Below are the code and all the weights of a small trained network. Each question names an input and a class and asks about switching units off, where a switched-off unit gives its printed mean instead of its output.

import numpy as np


def w(rows, s, z=0):
    codes = np.array(rows[::2]) - 128.0
    scale = np.full(codes.shape[1], s)
    scale[-1] = z or s
    return codes * scale


def f(y):
    return y / 2 * (1 + np.tanh(0.7978845608 * (y + 0.044715 * y**3)))


def log_softmax(a):
    a = a - a.max(-1, keepdims=True)
    return a - np.log(np.exp(a).sum(-1, keepdims=True))


def net(x, mask):
    res = np.array(x, float).reshape(1, 5) / 4 @ E
    y = f(res @ A[0][:, :-1].T + A[0][:, -1])
    res = res + np.where(mask, y, B[0][:, -1]) @ B[0][:, :-1]
    return log_softmax(res[-1] @ U[:, :-1].T + U[:, -1])


A, B = {}, {}
E = w([
[116,119,146,127,115,115,121,130,133,122,125,69],'x0',
[193,67,24,126,225,34,187,150,121,151,207,95],'x1',
[164,110,165,149,106,131,141,103,123,126,179,165],'x2',
[192,231,84,36,27,147,205,142,212,102,169,129],'x3',
[91,99,72,107,114,90,160,2,206,32,61,125],'x4',
],0.014)
A[0] = w([
[192,151,124,131,145,118,104,199,114,146,126,122,120],'neuron 1',
[97,58,115,162,180,93,105,28,88,130,72,140,145],'neuron 2',
[128,77,73,172,191,94,113,124,135,194,144,120,138],'neuron 3',
[135,174,141,78,62,197,155,95,173,119,157,86,153],'neuron 4',
[88,1,148,229,179,108,45,173,54,205,92,160,190],'neuron 5',
[135,151,163,115,112,150,98,242,80,213,184,108,254],'neuron 6',
[159,184,136,75,59,149,154,194,123,163,144,129,145],'neuron 7',
[136,131,94,159,178,122,166,169,110,166,179,107,131],'neuron 8',
[174,83,26,102,136,57,167,34,157,55,127,124,106],'neuron 9',
[89,129,142,140,130,174,104,58,182,30,55,166,172],'neuron 10',
[107,95,192,161,146,185,65,129,76,172,82,120,182],'neuron 11',
[133,201,157,177,90,191,70,159,71,150,120,141,193],'neuron 12',
[93,156,142,154,124,172,92,149,108,106,118,178,183],'neuron 13',
[186,125,59,142,176,54,218,129,136,128,168,78,134],'neuron 14',
],0.0099,0.0095)
B[0] = w([
[171,149,134,116,114,150,134,164,68,110,193,107,161],'neuron 1',
[83,107,191,144,142,80,139,93,62,89,187,100,211],'neuron 2',
[184,124,159,138,183,86,119,145,126,91,220,128,194],'neuron 3',
[138,148,97,139,110,162,140,152,169,133,69,127,196],'neuron 4',
[182,77,143,122,128,92,60,116,188,169,124,161,253],'neuron 5',
[158,194,90,103,150,151,122,189,142,189,168,134,220],'neuron 6',
[113,189,83,108,81,153,179,188,134,119,121,144,189],'neuron 7',
[199,102,106,98,141,124,135,158,118,114,166,149,179],'neuron 8',
[102,145,145,81,134,79,94,37,164,175,71,140,238],'neuron 9',
[149,63,164,150,26,166,151,82,110,105,73,85,209],'neuron 10',
[104,98,106,151,141,159,111,93,122,251,53,130,197],'neuron 11',
[64,176,142,148,142,93,114,130,152,177,74,172,190],'neuron 12',
[106,141,161,154,75,139,118,122,157,179,110,125,167],'neuron 13',
[198,168,85,87,180,76,157,115,106,207,143,152,227],'neuron 14',
],0.011,0.029)
U = w([
[102,156,80,108,188,101,95,77,183,249,101,152,255],'0',
[208,103,130,149,219,108,55,212,150,127,211,122,107],'1',
[79,33,231,216,107,157,125,103,29,86,129,71,242],'2',
[111,88,186,109,212,12,124,71,66,59,190,100,22],'3',
[49,237,116,160,129,204,144,238,166,115,136,129,86],'4',
[184,184,76,54,152,143,219,185,42,126,199,106,4],'5',
[147,137,75,101,75,232,155,72,187,2,96,113,26],'6',
],0.0082,0.0021)

Each question gives the input, the list of numbers given to net, and the class t.
The units are the neurons (one row each of A and B). Each row of codes is followed by its name. A weight is (code - 128) times the scale printed after its matrix; where a second scale follows, it is the last column's (A, B and U).
mask holds one flag per neuron, in row order. A switched-off neuron (its flag False) gives its mean, the last column of its row in B, instead of its output. The means were averaged over made-up inputs and are rounded, as every weight is.
A unit's drop is (log p(t) with every unit on - log p(t) with that unit switched off) / (log p(t) with every unit on - log p(t) with every unit switched off).
The circuit of an input: a set's keep is (log p(t) with only the set's units on - log p(t) with every unit switched off) / (log p(t) with every unit on - log p(t) with every unit switched off). Starting from the 12 units with the biggest drops (on a tie, the unit counted first), units are removed one at a time, each time the one whose removal leaves the highest keep (on an exact tie, the one counted first), for as long as the keep stays at least 0.8.
units of the circuit, in order: the units of the circuit, biggest drop first
unit that matters most: the unit with the biggest drop
k most important neurons: the k neurons with the biggest drops, biggest first
drop of u: that unit's drop, to one decimal
input [-1,1,-6,0,1], class 3: units of the circuit, in order -> (neuron 11; neuron 6; neuron 4)
input [1,6,-2,-8,3], class 3: units of the circuit, in order -> (neuron 2)
input [-5,-3,0,1,-4], class 4: units of the circuit, in order -> (neuron 9; neuron 14)
input [-3,0,4,8,7], class 6: units of the circuit, in order -> (neuron 10; neuron 5)
input [-1,1,2,-5,1], class 3: units of the circuit, in order -> (neuron 2; neuron 6)
input [-1,1,-2,-2,-7], class 1: 2 most important neurons -> (neuron 9; neuron 1)
input [-8,5,4,0,2], class 3: 2 most important neurons -> (neuron 11; neuron 6)
input [3,6,8,0,7], class 3: 2 most important neurons -> (neuron 2; neuron 11)
input [7,2,1,3,0], class 5: 2 most important neurons -> (neuron 5; neuron 11)
input [-7,5,3,4,0], class 5: 3 most important neurons -> (neuron 5; neuron 11; neuron 12)
input [6,3,-3,0,3], class 3: 2 most important neurons -> (neuron 11; neuron 6)
input [1,-6,-4,1,2], class 6: 2 most important neurons -> (neuron 2; neuron 10)
input [7,-8,-2,5,1], class 6: 2 most important neurons -> (neuron 10; neuron 6)
input [-3,0,2,7,8], class 6: units of the circuit, in order -> (neuron 10)
input [5,-1,7,1,-6], class 4: 2 most important neurons -> (neuron 9; neuron 14)
input [-3,4,7,0,7], class 3: drop of neuron 11 -> 0.2
input [-4,-8,2,3,0], class 4: drop of neuron 12 -> 0.2
input [7,-1,-7,-6,2], class 2: drop of neuron 4 -> 0.0
input [5,1,-7,8,-2], class 5: drop of neuron 12 -> 0.1
input [-3,-8,3,0,4], class 2: unit that matters most -> neuron 10
